Below are the code and all the weights of a small trained network. Each question names an input and a class and asks about switching units off, where a switched-off unit gives its printed mean instead of its output.

import numpy as np


def w(rows, s, z=0):
    codes = np.array(rows[::2]) - 128.0
    scale = np.full(codes.shape[1], s)
    scale[-1] = z or s
    return codes * scale


def f(y):
    return np.maximum(y, 0)


def log_softmax(a):
    a = a - a.max(-1, keepdims=True)
    return a - np.log(np.exp(a).sum(-1, keepdims=True))


def net(x, mask):
    res = np.array(x, float).reshape(1, 3) / 4 @ E
    y = f(res @ A[0][:, :-1].T + A[0][:, -1])
    res = res + np.where(mask, y, B[0][:, -1]) @ B[0][:, :-1]
    return log_softmax(res[-1] @ U[:, :-1].T + U[:, -1])


A, B = {}, {}
E = w([
[199,91,187,134,184,131,176,251],'x0',
[254,184,118,130,51,196,134,92],'x1',
[147,7,116,129,135,175,222,32],'x2',
],0.012)
A[0] = w([
[181,146,173,138,156,112,150,212,1],'n1',
[51,149,50,89,71,110,92,39,31],'n2',
[173,112,136,100,190,135,195,167,45],'n3',
[86,182,45,92,116,133,91,58,34],'n4',
[141,189,145,163,141,87,41,144,89],'n5',
[127,36,119,131,137,180,193,51,114],'n6',
[110,136,142,118,93,107,130,108,54],'n7',
[8,82,122,122,185,74,124,142,65],'n8',
[206,167,82,149,74,193,116,121,38],'n9',
[222,177,137,109,68,164,134,100,7],'n10',
[103,225,148,108,117,124,47,175,151],'n11',
],0.013,0.0037)
B[0] = w([
[173,103,198,171,107,104,124,125,210],'n1',
[204,139,181,182,131,68,133,122,246],'n2',
[159,93,191,187,157,83,119,95,196],'n3',
[159,135,162,210,145,116,113,114,221],'n4',
[81,49,123,88,80,106,87,156,216],'n5',
[116,44,82,67,37,155,48,86,253],'n6',
[102,116,116,164,136,117,128,119,146],'n7',
[90,238,98,96,184,185,193,246,230],'n8',
[87,208,95,104,164,135,194,195,220],'n9',
[135,206,91,117,183,148,178,153,222],'n10',
[110,77,87,76,66,154,53,45,253],'n11',
],0.012,0.018)
U = w([
[115,62,87,29,72,171,74,105,227],'0',
[113,209,100,74,177,189,209,197,178],'1',
[183,109,246,243,130,100,129,133,3],'2',
],0.012,0.0014)

Each question gives the input, the list of numbers given to net, and the class t.
The units are the neurons (one row each of A and B). Each row of codes is followed by its name. A weight is (code - 128) times the scale printed after its matrix; where a second scale follows, it is the last column's (A, B and U).
mask holds one flag per neuron, in row order. A switched-off neuron (its flag False) gives its mean, the last column of its row in B, instead of its output. The means were averaged over made-up inputs and are rounded, as every weight is.
A unit's drop is (log p(t) with every unit on - log p(t) with that unit switched off) / (log p(t) with every unit on - log p(t) with every unit switched off).
The circuit of an input: a set's keep is (log p(t) with only the set's units on - log p(t) with every unit switched off) / (log p(t) with every unit on - log p(t) with every unit switched off). Starting from all 11 units, units are removed one at a time, each time the one whose removal leaves the highest keep (on an exact tie, the one counted first), for as long as the keep stays at least 0.8.
units of the circuit, in order: the units of the circuit, biggest drop first
k most important neurons: the k neurons with the biggest drops, biggest first
drop of u: that unit's drop, to one decimal
input [-5,1,-3], class 2: 3 most important neurons => [n6; n2; n4]
input [-4,-6,-1], class 1: units of the circuit, in order => [n8]
input [-8,-1,7], class 2: 4 most important neurons => [n2; n4; n11; n5]
input [4,5,-6], class 0: 3 most important neurons => [n11; n8; n5]
input [3,4,-5], class 0: 2 most important neurons => [n11; n8]
input [3,-6,5], class 1: 2 most important neurons => [n8; n11]
input [5,-5,0], class 1: 3 most important neurons => [n8; n2; n4]
input [4,-1,-4], class 0: 3 most important neurons => [n2; n4; n11]
input [-8,-7,-1], class 2: 3 most important neurons => [n2; n4; n9]
input [-4,-2,2], class 2: 2 most important neurons => [n11; n2]
input [-6,0,-5], class 2: 3 most important neurons => [n2; n4; n6]
input [-1,3,-1], class 1: drop of n6 => 0.6
input [3,-4,-5], class 0: drop of n11 => 2.0
input [-3,-1,1], class 2: units of the circuit, in order => [n11]
input [-3,-6,-5], class 1: drop of n8 => 5.9
